Here is a tiny trained network, its code and every weight. The questions are about switching its units off for an input and a target symbol, where a switched-off unit gives its printed mean instead of its output.

import numpy as np


def w(rows, s, z=0):
    codes = np.array(rows[::2]) - 128.0
    scale = np.full(codes.shape[1], s)
    scale[-1] = z or s
    return codes * scale


def f(y):
    return np.maximum(y, 0)


def softmax(a):
    e = np.exp(a - a.max(-1, keepdims=True))
    return e / e.sum(-1, keepdims=True)


def log_softmax(a):
    a = a - a.max(-1, keepdims=True)
    return a - np.log(np.exp(a).sum(-1, keepdims=True))


def net(x, mask):
    ids = ['αγδεζηθλμπτφω'.index(c) for c in x.split()]
    T = len(ids)
    res = E[ids] + P[:T]
    u = 0
    for l in range(3):
        q, k, v = (res @ M[l].T for M in (Q, K, V))
        z = softmax(np.where(np.tri(T) > 0, q @ k.T / 4**0.5, -1e9)) @ v
        res = res + np.where(mask[u], z, O[l][:, -1]) @ O[l][:, :-1]
        u += 1
        y = f(res @ A[l][:, :-1].T + A[l][:, -1])
        res = res + np.where(mask[u : u + 12], y, B[l][:, -1]) @ B[l][:, :-1]
        u += 12
    return log_softmax(res[-1] @ U[:, :-1].T + U[:, -1])


Q, K, V, O, A, B = {}, {}, {}, {}, {}, {}
E = w([
[162,80,93,178],'α',
[67,50,183,98],'γ',
[252,211,53,154],'δ',
[98,102,166,80],'ε',
[196,107,75,212],'ζ',
[150,193,163,28],'η',
[159,25,88,252],'θ',
[75,13,173,205],'λ',
[47,101,248,6],'μ',
[5,21,246,102],'π',
[61,42,181,117],'τ',
[131,104,125,120],'φ',
[178,142,115,95],'ω',
],0.0034)
P = w([
[169,129,191,178],'0',
[149,96,130,148],'1',
[33,245,29,96],'2',
[153,83,121,139],'3',
[39,251,31,110],'4',
[158,70,109,126],'5',
[43,254,29,117],'6',
[151,56,93,115],'7',
[26,242,35,94],'8',
],0.0039)
Q[0] = w([
[93,136,147,150],'0.h1',
[131,198,231,200],'0.h1',
[124,172,91,100],'0.h1',
[124,117,2,31],'0.h1',
],0.0093)
K[0] = w([
[111,150,102,104],'0.h1',
[1,176,65,151],'0.h1',
[102,99,70,117],'0.h1',
[194,32,120,121],'0.h1',
],0.0087)
V[0] = w([
[142,155,139,136],'0.h1',
[113,181,143,136],'0.h1',
[127,104,115,94],'0.h1',
[63,254,145,129],'0.h1',
],0.00098)
O[0] = w([
[90,167,164,121,68],'0.h1',
[125,146,134,113,153],'0.h1',
[130,121,134,136,204],'0.h1',
[79,28,2,61,254],'0.h1',
],0.00066,3.4e-05)
A[0] = w([
[223,2,126,228,183],'0.n1',
[127,131,134,137,90],'0.n2',
[183,149,122,159,119],'0.n3',
[209,131,202,205,134],'0.n4',
[214,121,122,62,255],'0.n5',
[132,99,204,86,109],'0.n6',
[107,185,120,57,72],'0.n7',
[249,141,130,130,135],'0.n8',
[66,44,193,89,99],'0.n9',
[32,123,14,153,100],'0.n10',
[191,147,57,218,81],'0.n11',
[120,18,189,178,151],'0.n12',
],0.0076,0.0023)
B[0] = w([
[236,113,44,1,208],'0.n1',
[150,155,135,117,128],'0.n2',
[122,155,122,86,136],'0.n3',
[175,237,153,104,157],'0.n4',
[14,70,212,118,251],'0.n5',
[97,130,172,190,187],'0.n6',
[149,185,71,213,192],'0.n7',
[91,171,136,70,150],'0.n8',
[120,94,133,247,230],'0.n9',
[66,246,153,155,211],'0.n10',
[55,205,119,54,145],'0.n11',
[222,85,123,204,224],'0.n12',
],0.013,0.002)
Q[1] = w([
[158,134,98,137],'1.h1',
[97,253,95,201],'1.h1',
[96,152,137,154],'1.h1',
[135,91,120,168],'1.h1',
],0.036)
K[1] = w([
[198,142,84,148],'1.h1',
[248,235,252,155],'1.h1',
[117,140,200,141],'1.h1',
[145,77,116,205],'1.h1',
],0.02)
V[1] = w([
[156,228,66,2],'1.h1',
[209,50,66,236],'1.h1',
[242,126,12,134],'1.h1',
[58,152,194,90],'1.h1',
],0.0062)
O[1] = w([
[84,25,4,101,2],'1.h1',
[166,242,106,221,187],'1.h1',
[133,151,2,200,89],'1.h1',
[116,83,192,68,126],'1.h1',
],0.0071,0.004)
A[1] = w([
[43,104,110,91,181],'1.n1',
[162,95,176,127,98],'1.n2',
[146,118,110,149,73],'1.n3',
[110,108,96,106,154],'1.n4',
[110,29,136,181,93],'1.n5',
[29,146,96,175,65],'1.n6',
[115,105,64,72,3],'1.n7',
[72,86,108,155,42],'1.n8',
[139,234,127,39,78],'1.n9',
[114,121,100,88,195],'1.n10',
[255,38,151,93,123],'1.n11',
[187,8,135,190,161],'1.n12',
],0.0069,0.0025)
B[1] = w([
[106,166,152,23,255],'1.n1',
[33,131,62,139,236],'1.n2',
[69,125,106,133,165],'1.n3',
[182,89,149,99,190],'1.n4',
[159,145,188,139,160],'1.n5',
[234,122,85,118,222],'1.n6',
[128,3,155,156,201],'1.n7',
[139,80,105,111,158],'1.n8',
[110,57,169,192,240],'1.n9',
[172,113,143,66,206],'1.n10',
[98,200,67,151,199],'1.n11',
[77,219,131,120,215],'1.n12',
],0.011,0.003)
Q[2] = w([
[228,89,15,2],'2.h1',
[75,169,226,174],'2.h1',
[179,86,70,103],'2.h1',
[171,108,84,100],'2.h1',
],0.0069)
K[2] = w([
[148,100,11,53],'2.h1',
[120,148,154,151],'2.h1',
[142,120,117,113],'2.h1',
[136,117,115,116],'2.h1',
],0.012)
V[2] = w([
[254,136,200,132],'2.h1',
[208,119,181,135],'2.h1',
[184,118,155,122],'2.h1',
[223,140,156,108],'2.h1',
],0.0021)
O[2] = w([
[4,133,97,117,254],'2.h1',
[34,120,90,115,218],'2.h1',
[88,115,109,113,131],'2.h1',
[115,112,120,113,98],'2.h1',
],0.0021,0.00036)
A[2] = w([
[135,147,120,120,105],'2.n1',
[173,53,3,92,2],'2.n2',
[74,148,77,101,98],'2.n3',
[140,173,85,170,231],'2.n4',
[122,137,167,175,105],'2.n5',
[92,149,99,119,97],'2.n6',
[97,174,182,208,48],'2.n7',
[188,147,8,74,216],'2.n8',
[165,200,156,70,191],'2.n9',
[145,188,36,227,72],'2.n10',
[108,167,143,144,85],'2.n11',
[150,187,107,217,87],'2.n12',
],0.0063,0.0067)
B[2] = w([
[125,130,123,124,132],'2.n1',
[185,255,186,119,190],'2.n2',
[153,122,135,133,145],'2.n3',
[63,222,106,189,242],'2.n4',
[153,115,156,139,187],'2.n5',
[146,126,125,128,132],'2.n6',
[199,67,169,133,222],'2.n7',
[126,17,85,180,254],'2.n8',
[70,127,131,145,221],'2.n9',
[160,133,137,32,224],'2.n10',
[151,106,132,133,160],'2.n11',
[135,109,119,62,207],'2.n12',
],0.027,0.0074)
U = w([
[134,100,95,183,143],'α',
[109,189,124,136,157],'γ',
[175,51,150,43,8],'δ',
[54,214,113,202,144],'ε',
[186,77,120,117,42],'ζ',
[39,114,158,58,196],'η',
[168,169,106,167,38],'θ',
[132,118,73,89,216],'λ',
[137,104,201,185,218],'μ',
[170,213,173,70,4],'π',
[118,161,122,124,191],'τ',
[79,85,87,187,131],'φ',
[114,3,106,114,95],'ω',
],0.005,0.0025)

Each question gives the input, a string of symbols that net reads in full, and the target symbol t.
The units are the heads (4 rows each of Q, K, V and O) and the neurons (one row each of A and B). Each row of codes is followed by its name. A weight is (code - 128) times the scale printed after its matrix; where a second scale follows, it is the last column's (O, A, B and U).
mask holds one flag per unit, layer by layer, with each layer's heads first. A switched-off unit (its flag False) gives its mean, the last column of its rows in O or B, instead of its output. The means were averaged over made-up inputs and are rounded, as every weight is.
A unit's drop is (log p(t) with every unit on - log p(t) with that unit switched off) / (log p(t) with every unit on - log p(t) with every unit switched off).
unit that matters most: the unit with the biggest drop
k most important neurons: the k neurons with the biggest drops, biggest first
k most important neurons of layer l: the k neurons of layer l with the biggest drops, biggest first
input λ τ η, target λ: 2 most important neurons => (2.n10, 0.n4)
input ω μ ε η λ π η λ δ, target ω: unit that matters most => 1.h1
input λ μ μ ω μ, target λ: 4 most important neurons => (0.n4, 2.n10, 0.n1, 2.n8)
input θ π η ω λ μ δ, target θ: 2 most important neurons => (2.n2, 0.n4)
input ω π λ η λ, target ω: 2 most important neurons => (0.n4, 2.n4)
input μ ε ζ η λ μ γ λ, target λ: 3 most important neurons => (2.n10, 0.n1, 2.n4)
input λ μ γ δ γ, target λ: 4 most important neurons => (2.n10, 0.n4, 0.n1, 2.n8)
input η λ μ τ μ θ, target θ: 3 most important neurons => (2.n2, 2.n8, 0.n1)
input μ η η δ ε η, target η: 2 most important neurons => (0.n5, 2.n8)
input δ μ η η φ μ π α θ, target δ: 4 most important neurons => (2.n2, 0.n4, 2.n4, 2.n8)
input π μ ε ε η, target π: 3 most important neurons => (0.n12, 2.n8, 2.n10)
input τ η η π, target π: 4 most important neurons => (0.n12, 2.n8, 2.n10, 0.n9)
input ω δ ω μ ζ ω ε, target ω: 2 most important neurons of layer 2 => (2.n4, 2.n8)
input ω δ η λ α μ π δ ζ, target ω: 2 most important neurons of layer 0 => (0.n1, 0.n9)
input ε μ η λ θ ε, target ε: unit that matters most => 0.n10
input μ ε γ ζ, target ζ: 3 most important neurons of layer 1 => (1.n7, 1.n10, 1.n4)
input ε μ μ η λ, target ε: 2 most important neurons of layer 0 => (0.n10, 0.n4)
input μ η μ π φ π η λ, target λ: 3 most important neurons => (0.n1, 2.n10, 2.n4)
input φ μ η λ μ μ γ ω, target ω: 2 most important neurons => (0.n1, 2.n4)
input λ η π, target λ: 3 most important neurons of layer 0 => (0.n4, 0.n1, 0.n12)
input π ε ζ ε μ μ ω, target π: 4 most important neurons => (0.n12, 2.n8, 2.n10, 0.n9)
input μ η α μ α ε μ η θ, target μ: 2 most important neurons of layer 2 => (2.n7, 2.n10)
input π μ η μ η η π, target π: 3 most important neurons => (0.n12, 2.n8, 2.n10)
input π π ε, target π: 2 most important neurons of layer 2 => (2.n8, 2.n10)
input ζ μ μ ε η μ μ η, target η: most important neuron of layer 0 => (0.n12)
input μ η ε λ γ η π μ ω, target μ: 2 most important neurons of layer 2 => (2.n7, 2.n10)
input μ η α, target μ: 2 most important neurons of layer 2 => (2.n7, 2.n10)
input μ φ φ ζ μ, target μ: most important neuron of layer 0 => (0.n1)
input θ η μ ε ε τ η, target θ: 2 most important neurons of layer 2 => (2.n2, 2.n8)
